Below is a small trained network, with its code and all its weights. Each question gives an input and a target symbol and asks what happens when units are switched off, that is, made to give their printed mean instead of their output.

import numpy as np


def w(rows, s, z=0):
    codes = np.array(rows[::2]) - 128.0
    scale = np.full(codes.shape[1], s)
    scale[-1] = z or s
    return codes * scale


def norm(h):
    return h / np.sqrt((h * h).mean(-1, keepdims=True) + 1e-5)


def f(y):
    return y / 2 * (1 + np.tanh(0.7978845608 * (y + 0.044715 * y**3)))


def softmax(a):
    e = np.exp(a - a.max(-1, keepdims=True))
    return e / e.sum(-1, keepdims=True)


def log_softmax(a):
    a = a - a.max(-1, keepdims=True)
    return a - np.log(np.exp(a).sum(-1, keepdims=True))


def net(x, mask):
    ids = ['αβγζηλμπτφψω'.index(c) for c in x.split()]
    T = len(ids)
    res = E[ids] + P[:T]
    r = norm(res)
    for j in range(2):
        rows = slice(4 * j, 4 * j + 4)
        q, k, v = (r @ M[0][rows].T for M in (Q, K, V))
        z = softmax(np.where(np.tri(T) > 0, q @ k.T / 4**0.5, -1e9)) @ v
        o = O[0][rows]
        res = res + np.where(mask[j], z, o[:, -1]) @ o[:, :-1]
    y = f(norm(res) @ A[0][:, :-1].T + A[0][:, -1])
    res = res + np.where(mask[2:26], y, B[0][:, -1]) @ B[0][:, :-1]
    return log_softmax(norm(res)[-1] @ U[:, :-1].T + U[:, -1])


Q, K, V, O, A, B = {}, {}, {}, {}, {}, {}
E = w([
[189,87,102],'α',
[189,87,104],'β',
[178,119,85],'γ',
[185,105,100],'ζ',
[187,100,99],'η',
[190,82,105],'λ',
[186,109,93],'μ',
[184,111,91],'π',
[169,132,97],'τ',
[88,70,9],'φ',
[167,63,123],'ψ',
[79,180,218],'ω',
],0.014)
P = w([
[254,200,113],'0',
[231,193,146],'1',
[207,177,136],'2',
[192,171,130],'3',
[181,170,127],'4',
[171,168,123],'5',
[162,169,121],'6',
[155,168,114],'7',
[146,167,111],'8',
[138,165,104],'9',
[132,163,99],'10',
[124,161,96],'11',
[122,159,97],'12',
[113,161,96],'13',
],0.0097)
Q[0] = w([
[184,69,105],'h1',
[88,201,50],'h1',
[251,93,113],'h1',
[183,177,127],'h1',
[100,180,95],'h2',
[199,119,81],'h2',
[182,116,77],'h2',
[140,196,127],'h2',
],0.014)
K[0] = w([
[165,87,85],'h1',
[218,187,32],'h1',
[119,1,115],'h1',
[223,60,76],'h1',
[153,144,132],'h2',
[192,217,100],'h2',
[6,136,181],'h2',
[89,73,113],'h2',
],0.0091)
V[0] = w([
[92,69,156],'h1',
[180,159,39],'h1',
[179,94,97],'h1',
[112,229,173],'h1',
[142,104,121],'h2',
[145,252,213],'h2',
[205,29,74],'h2',
[53,125,169],'h2',
],0.011)
O[0] = w([
[90,70,49,58],'h1',
[89,193,155,254],'h1',
[83,199,76,217],'h1',
[158,30,201,84],'h1',
[223,5,253,134],'h2',
[54,177,80,188],'h2',
[243,32,174,184],'h2',
[25,214,187,28],'h2',
],0.0046,0.0095)
A[0] = w([
[119,216,99,111],'n1',
[74,76,122,145],'n2',
[166,61,143,207],'n3',
[154,72,113,83],'n4',
[155,178,125,166],'n5',
[153,179,69,167],'n6',
[83,163,46,135],'n7',
[67,148,132,105],'n8',
[113,56,84,119],'n9',
[158,183,174,163],'n10',
[97,54,174,251],'n11',
[192,147,127,159],'n12',
[5,168,119,146],'n13',
[141,160,72,79],'n14',
[74,50,149,218],'n15',
[107,181,199,191],'n16',
[63,74,128,139],'n17',
[238,42,129,124],'n18',
[130,110,212,253],'n19',
[143,90,93,137],'n20',
[41,101,92,170],'n21',
[117,21,144,211],'n22',
[167,137,104,192],'n23',
[111,188,152,137],'n24',
],0.016,0.0036)
B[0] = w([
[119,109,142,208],'n1',
[109,103,150,118],'n2',
[76,178,74,174],'n3',
[106,151,43,142],'n4',
[119,65,139,192],'n5',
[118,100,180,241],'n6',
[173,87,114,203],'n7',
[121,118,75,134],'n8',
[154,154,189,126],'n9',
[54,78,94,171],'n10',
[92,180,97,133],'n11',
[91,131,150,209],'n12',
[95,154,1,168],'n13',
[123,163,166,188],'n14',
[55,168,167,123],'n15',
[77,66,58,142],'n16',
[80,116,122,120],'n17',
[89,163,72,245],'n18',
[85,82,33,149],'n19',
[99,154,206,145],'n20',
[134,74,88,138],'n21',
[102,195,163,138],'n22',
[99,111,189,198],'n23',
[130,103,80,152],'n24',
],0.0069,0.012)
U = w([
[226,200,24,196],'α',
[67,171,75,193],'β',
[56,160,125,195],'γ',
[138,124,129,3],'ζ',
[129,121,129,3],'η',
[143,120,128,19],'λ',
[142,120,142,55],'μ',
[140,110,139,43],'π',
[126,60,168,175],'τ',
[166,79,128,162],'φ',
[219,54,116,162],'ψ',
[4,23,81,136],'ω',
],0.012,0.0046)

Each question gives the input, a string of symbols that net reads in full, and the target symbol t.
The units are the heads (4 rows each of Q, K, V and O) and the neurons (one row each of A and B). Each row of codes is followed by its name. A weight is (code - 128) times the scale printed after its matrix; where a second scale follows, it is the last column's (O, A, B and U).
mask holds one flag per unit, heads first, then neurons. A switched-off unit (its flag False) gives its mean, the last column of its rows in O or B, instead of its output. The means were averaged over made-up inputs and are rounded, as every weight is.
A unit's drop is (log p(t) with every unit on - log p(t) with that unit switched off) / (log p(t) with every unit on - log p(t) with every unit switched off).
The circuit of an input: a set's keep is (log p(t) with only the set's units on - log p(t) with every unit switched off) / (log p(t) with every unit on - log p(t) with every unit switched off). Starting from the 12 units with the biggest drops (on a tie, the unit counted first), units are removed one at a time, each time the one whose removal leaves the highest keep (on an exact tie, the one counted first), for as long as the keep stays at least 0.8.
units of the circuit, in order: the units of the circuit, biggest drop first
most important unit: the unit with the biggest drop
top k neurons: the k neurons with the biggest drops, biggest first
drop when u is switched off: that unit's drop, to one decimal
input π φ ζ ψ μ τ β τ λ ψ φ α, target α: units of the circuit, in order : (h2 n10 n1 h1)
input ψ τ τ φ ψ, target β: units of the circuit, in order : (n18 n7)
input ψ λ ψ π γ π ω τ ψ τ γ, target ψ: top 2 neurons : (n7 n18)
input γ β γ φ, target α: units of the circuit, in order : (h2 n10 n9 n5)
input ω μ ζ τ ζ, target τ: top neuron : (n18)
input β μ α ζ τ π η ζ ζ τ τ τ, target γ: top 2 neurons : (n18 n13)
input φ ω τ β, target ω: top 4 neurons : (n10 n24 n20 n9)
input τ π μ β η ω λ, target ω: top 3 neurons : (n6 n18 n1)
input τ λ τ φ π λ ω π, target ω: top 3 neurons : (n6 n1 n5)
input ω ψ μ, target ω: top 4 neurons : (n5 n1 n6 n18)
input π λ τ α η λ ω γ λ γ μ ψ η β, target ψ: top 3 neurons : (n7 n18 n3)
input τ φ φ τ τ, target γ: top 2 neurons : (n7 n12)
input ψ β η ω τ ψ β τ ψ η, target ψ: top 4 neurons : (n7 n18 n3 n6)
input ω τ η, target ω: top neuron : (n10)
input μ η τ ω α, target ω: top 2 neurons : (n18 n6)
input β τ ζ ω α τ η μ, target τ: top 2 neurons : (n18 n3)
input λ τ ω ψ ζ, target ω: drop when h2 is switched off : 1.5
input β ψ τ φ ω ψ τ τ η τ π τ, target τ: drop when n18 is switched off : 0.2
input η τ η μ ψ π τ τ ψ β ψ ζ, target α: drop when h1 is switched off : 0.3
input τ ω τ ψ β ψ ψ τ π τ η ψ, target ψ: most important unit : h1
